Here is a tiny trained network, its code and every weight. The questions are about switching its units off for an input and a target symbol, where a switched-off unit gives its printed mean instead of its output.

import numpy as np


def w(rows, s, z=0):
    codes = np.array(rows[::2]) - 128.0
    scale = np.full(codes.shape[1], s)
    scale[-1] = z or s
    return codes * scale


def f(y):
    return np.maximum(y, 0)


def softmax(a):
    e = np.exp(a - a.max(-1, keepdims=True))
    return e / e.sum(-1, keepdims=True)


def log_softmax(a):
    a = a - a.max(-1, keepdims=True)
    return a - np.log(np.exp(a).sum(-1, keepdims=True))


def net(x, mask):
    ids = ['αβεζηλξπτφψ'.index(c) for c in x.split()]
    T = len(ids)
    res = E[ids] + P[:T]
    u = 0
    for l in range(2):
        r = res
        for j in range(3):
            rows = slice(2 * j, 2 * j + 2)
            q, k, v = (r @ M[l][rows].T for M in (Q, K, V))
            z = softmax(np.where(np.tri(T) > 0, q @ k.T / 2**0.5, -1e9)) @ v
            o = O[l][rows]
            res = res + np.where(mask[u + j], z, o[:, -1]) @ o[:, :-1]
        u += 3
        y = f(res @ A[l][:, :-1].T + A[l][:, -1])
        res = res + np.where(mask[u : u + 12], y, B[l][:, -1]) @ B[l][:, :-1]
        u += 12
    return log_softmax(res[-1] @ U[:, :-1].T + U[:, -1])


Q, K, V, O, A, B = {}, {}, {}, {}, {}, {}
E = w([
[135,142,98,106,174,115,133,30,132,130],'α',
[120,169,31,134,95,100,78,79,45,123],'β',
[118,178,142,144,133,105,146,94,31,144],'ε',
[78,65,88,85,102,74,122,107,139,163],'ζ',
[165,76,133,164,78,112,63,142,58,102],'η',
[128,171,205,160,110,113,93,106,134,130],'λ',
[165,107,119,215,89,73,115,148,150,148],'ξ',
[149,109,56,54,140,194,81,83,84,170],'π',
[123,144,85,63,166,91,49,104,123,250],'τ',
[119,124,63,109,63,132,154,99,196,138],'φ',
[196,169,90,146,140,119,152,109,110,220],'ψ',
],0.016)
P = w([
[123,145,128,57,209,84,163,254,120,61],'0',
[145,123,148,65,187,83,163,216,120,88],'1',
[141,98,159,78,163,87,164,187,115,119],'2',
[136,84,160,90,129,103,153,155,120,140],'3',
[132,80,168,111,105,121,155,124,120,158],'4',
[132,63,173,129,71,139,151,97,122,173],'5',
[126,52,175,147,45,164,150,71,125,186],'6',
[122,50,178,168,16,183,144,45,119,204],'7',
[125,39,172,182,1,198,139,16,110,222],'8',
],0.007)
Q[0] = w([
[163,148,134,121,125,75,153,122,138,197],'L0H0',
[200,103,147,68,83,100,133,143,109,198],'L0H0',
[170,88,135,103,107,84,111,89,100,122],'L0H1',
[143,112,144,161,128,131,123,136,128,145],'L0H1',
[151,90,166,171,62,153,108,108,160,146],'L0H2',
[94,152,31,99,141,182,159,144,252,14],'L0H2',
],0.023)
K[0] = w([
[115,86,143,109,96,152,101,69,102,131],'L0H0',
[143,114,150,179,85,133,132,22,99,158],'L0H0',
[138,122,144,171,86,153,77,60,165,211],'L0H1',
[126,139,124,98,106,133,131,91,141,117],'L0H1',
[160,154,125,137,113,111,86,50,172,164],'L0H2',
[150,14,2,102,43,168,116,97,105,188],'L0H2',
],0.023)
V[0] = w([
[15,185,114,169,112,111,170,156,143,205],'L0H0',
[84,69,193,156,244,134,182,62,119,120],'L0H0',
[159,79,83,117,89,133,134,106,104,70],'L0H1',
[77,71,67,180,196,169,231,109,91,153],'L0H1',
[123,108,163,151,105,142,151,99,122,148],'L0H2',
[116,128,120,124,133,131,120,111,119,126],'L0H2',
],0.011)
O[0] = w([
[167,81,54,92,121,80,66,126,117,147,50],'L0H0',
[121,254,63,129,77,122,90,113,141,129,2],'L0H0',
[158,121,188,108,144,133,189,88,115,90,35],'L0H1',
[159,159,212,78,83,31,150,130,120,160,127],'L0H1',
[123,144,141,159,120,154,123,122,152,104,111],'L0H2',
[135,123,129,137,124,131,130,131,129,130,96],'L0H2',
],0.0068,0.0015)
A[0] = w([
[150,133,112,140,200,103,147,52,180,157,93],'L0N0',
[59,113,88,62,107,113,112,50,106,62,74],'L0N1',
[56,124,111,156,110,118,231,125,84,211,21],'L0N2',
[130,145,154,131,73,144,155,180,193,93,175],'L0N3',
[162,146,93,109,110,134,164,104,225,59,84],'L0N4',
[186,108,145,138,67,96,84,179,127,85,5],'L0N5',
[13,130,113,115,211,113,135,104,186,147,104],'L0N6',
[105,126,193,149,166,113,2,122,173,72,46],'L0N7',
[167,160,197,76,85,142,119,196,252,90,130],'L0N8',
[119,112,89,82,96,222,197,155,110,120,86],'L0N9',
[178,146,172,96,131,168,24,115,82,45,222],'L0N10',
[191,171,101,146,240,83,141,51,186,118,117],'L0N11',
],0.0065,0.003)
B[0] = w([
[71,31,127,110,95,196,131,192,76,105,221],'L0N0',
[78,168,193,184,128,124,164,189,153,173,234],'L0N1',
[110,139,139,191,153,215,132,91,175,54,237],'L0N2',
[155,200,84,161,199,86,135,47,117,135,171],'L0N3',
[36,173,87,131,165,69,162,144,94,204,162],'L0N4',
[126,151,148,47,163,62,213,66,78,190,145],'L0N5',
[61,105,153,146,62,175,129,157,181,44,185],'L0N6',
[102,36,114,177,226,47,166,171,89,197,168],'L0N7',
[72,203,159,254,219,169,176,57,160,69,155],'L0N8',
[144,155,101,205,252,73,105,33,202,117,183],'L0N9',
[66,143,150,97,201,60,173,126,121,235,253],'L0N10',
[70,53,196,121,82,194,188,239,59,151,220],'L0N11',
],0.0071,0.0026)
Q[1] = w([
[171,126,134,76,84,146,100,126,182,7],'L1H0',
[41,120,112,147,159,120,131,80,105,123],'L1H0',
[134,149,193,102,124,127,15,110,112,13],'L1H1',
[146,133,88,115,94,169,138,120,61,58],'L1H1',
[66,111,91,182,123,83,193,120,97,181],'L1H2',
[168,123,89,157,92,148,165,177,132,107],'L1H2',
],0.014)
K[1] = w([
[129,178,112,61,245,116,118,216,87,59],'L1H0',
[181,122,119,154,99,155,149,98,144,177],'L1H0',
[160,169,75,79,207,122,203,254,158,83],'L1H1',
[151,136,150,91,152,94,124,158,190,140],'L1H1',
[141,108,164,146,77,189,103,48,134,235],'L1H2',
[104,146,155,115,163,99,98,164,128,127],'L1H2',
],0.016)
V[1] = w([
[212,113,61,221,111,96,201,152,179,87],'L1H0',
[68,97,103,78,131,70,155,83,201,141],'L1H0',
[151,148,71,74,120,184,210,100,163,125],'L1H1',
[122,165,81,110,113,105,133,76,2,60],'L1H1',
[25,119,127,196,76,38,177,113,85,79],'L1H2',
[47,147,136,39,197,117,57,91,133,92],'L1H2',
],0.014)
O[1] = w([
[174,116,167,147,109,87,129,189,166,214,156],'L1H0',
[254,146,116,126,117,131,165,149,182,71,213],'L1H0',
[130,140,155,147,65,72,168,153,107,138,22],'L1H1',
[124,89,74,215,122,123,178,148,42,72,119],'L1H1',
[183,145,140,185,147,151,51,154,77,52,122],'L1H2',
[149,107,154,156,40,176,116,32,126,184,1],'L1H2',
],0.0085,0.0057)
A[1] = w([
[157,134,128,125,73,233,154,187,69,182,31],'L1N0',
[171,178,65,104,189,154,150,125,102,177,6],'L1N1',
[94,140,94,127,95,81,69,198,132,104,77],'L1N2',
[141,142,103,58,63,170,88,166,122,133,2],'L1N3',
[85,131,102,132,127,146,123,59,127,94,100],'L1N4',
[149,172,80,128,131,207,101,200,116,137,245],'L1N5',
[180,112,150,168,82,213,110,73,110,114,224],'L1N6',
[75,73,116,152,50,66,61,126,183,50,1],'L1N7',
[152,248,145,107,114,93,108,102,69,141,174],'L1N8',
[108,190,63,157,117,124,154,129,200,98,91],'L1N9',
[97,132,130,106,149,78,174,96,140,148,69],'L1N10',
[147,124,117,68,67,86,149,122,82,71,78],'L1N11',
],0.011,0.0032)
B[1] = w([
[157,139,109,142,141,146,181,128,129,206,169],'L1N0',
[113,140,122,137,182,80,52,79,116,150,218],'L1N1',
[154,146,122,127,88,137,151,145,143,151,175],'L1N2',
[150,154,145,82,120,122,133,121,100,110,152],'L1N3',
[126,117,165,203,125,141,153,203,114,254,203],'L1N4',
[126,139,124,172,68,224,193,191,174,112,224],'L1N5',
[93,95,141,116,89,54,31,57,140,11,254],'L1N6',
[46,167,155,143,221,71,75,165,88,177,141],'L1N7',
[125,152,200,40,140,162,71,133,60,140,173],'L1N8',
[119,145,113,48,157,213,111,94,41,119,171],'L1N9',
[113,143,117,126,119,120,164,151,151,39,226],'L1N10',
[130,131,81,93,98,68,206,117,135,173,167],'L1N11',
],0.011,0.0089)
U = w([
[80,153,203,123,68,167,226,119,136,105,88],'α',
[126,160,21,185,101,114,134,127,84,131,127],'β',
[133,245,128,144,99,129,131,119,56,140,103],'ε',
[70,173,92,70,111,67,121,184,150,76,101],'ζ',
[143,2,162,115,189,164,160,133,62,94,87],'η',
[89,189,166,209,200,181,127,108,159,89,98],'λ',
[212,133,176,155,108,111,133,169,136,152,98],'ξ',
[113,120,163,111,143,108,174,42,118,179,115],'π',
[97,111,59,120,105,201,65,125,164,174,109],'τ',
[215,176,124,107,135,145,160,90,144,83,146],'φ',
[112,164,106,95,177,142,187,171,124,166,254],'ψ',
],0.0061,0.0059)

Each question gives the input, a string of symbols that net reads in full, and the target symbol t.
The units are the heads (2 rows each of Q, K, V and O) and the neurons (one row each of A and B). Each row of codes is followed by its name. A weight is (code - 128) times the scale printed after its matrix; where a second scale follows, it is the last column's (O, A, B and U).
mask holds one flag per unit, layer by layer, with each layer's heads first. A switched-off unit (its flag False) gives its mean, the last column of its rows in O or B, instead of its output. The means were averaged over made-up inputs and are rounded, as every weight is.
A unit's drop is (log p(t) with every unit on - log p(t) with that unit switched off) / (log p(t) with every unit on - log p(t) with every unit switched off).
The circuit of an input: a set's keep is (log p(t) with only the set's units on - log p(t) with every unit switched off) / (log p(t) with every unit on - log p(t) with every unit switched off). Starting from the 12 units with the biggest drops (on a tie, the unit counted first), units are removed one at a time, each time the one whose removal leaves the highest keep (on an exact tie, the one counted first), for as long as the keep stays at least 0.8.
units of the circuit, in order: the units of the circuit, biggest drop first
most important unit: the unit with the biggest drop
k most important neurons: the k neurons with the biggest drops, biggest first
k most important neurons of layer l: the k neurons of layer l with the biggest drops, biggest first
heads that matter: for each layer, one digit per head in row order, 1 if its drop is at least 0.15 and else 0, layers parted by /
input ζ ε φ ζ λ τ π ψ, target α: heads that matter	100 / 011
input ψ β ψ π ε φ ψ λ, target ψ: units of the circuit, in order	[L1N6; L1H2]
input η π β, target π: units of the circuit, in order	[L1H2]
input φ ψ λ λ ψ λ π ψ ε, target ζ: units of the circuit, in order	[L1H2; L0H0]
input λ λ φ, target τ: heads that matter	010 / 010
input ε φ ψ α λ φ η, target φ: 2 most important neurons	[L0N4; L1N4]
input β φ ψ ξ α, target ψ: 2 most important neurons	[L1N6; L0N11]
input ζ π α α π ξ φ β η, target η: heads that matter	110 / 010
input ψ φ π ξ φ ψ π ξ ψ, target ψ: heads that matter	000 / 101
input λ φ ζ α φ π ψ ξ, target ψ: 2 most important neurons	[L1N6; L0N5]
input π ζ π ψ η π ζ α φ, target ε: 2 most important neurons of layer 1	[L1N9; L1N8]
input ε φ ε, target φ: units of the circuit, in order	[L1H0; L0N4]
input β φ ε, target ξ: units of the circuit, in order	[L1H0; L1H2]
input π α π ψ λ ψ φ, target ψ: most important unit	L1N6
input β ε λ λ λ β π η, target π: units of the circuit, in order	[L1H2; L0N10]
input ζ π η ψ ε, target ζ: 2 most important neurons	[L1N4; L1N10]
input α α β φ ζ λ τ β, target τ: units of the circuit, in order	[L0H1; L1H2]
input α η ε ζ α φ ε β ζ, target ζ: heads that matter	000 / 101
input λ ζ ε ε λ, target β: heads that matter	110 / 010
input π ξ η λ ε π λ ζ, target τ: 2 most important neurons	[L1N10; L1N9]
input π ψ ζ φ, target φ: most important unit	L1H0
input ψ π η α λ ζ, target λ: heads that matter	010 / 001
input η ζ ζ β ζ λ λ λ α, target λ: units of the circuit, in order	[L1H2; L1H0; L0H2; L1N11]
input π λ α η τ, target τ: 2 most important neurons of layer 1	[L1N10; L1N4]
input π η ψ β π λ α φ ε, target ξ: units of the circuit, in order	[L1H0; L0N9]
input ψ ζ φ λ ε β φ λ, target ξ: heads that matter	000 / 100
input π λ ψ λ ψ λ α α λ, target ε: 2 most important neurons	[L1N8; L0N0]
input φ ξ ψ η φ λ, target ξ: heads that matter	100 / 100
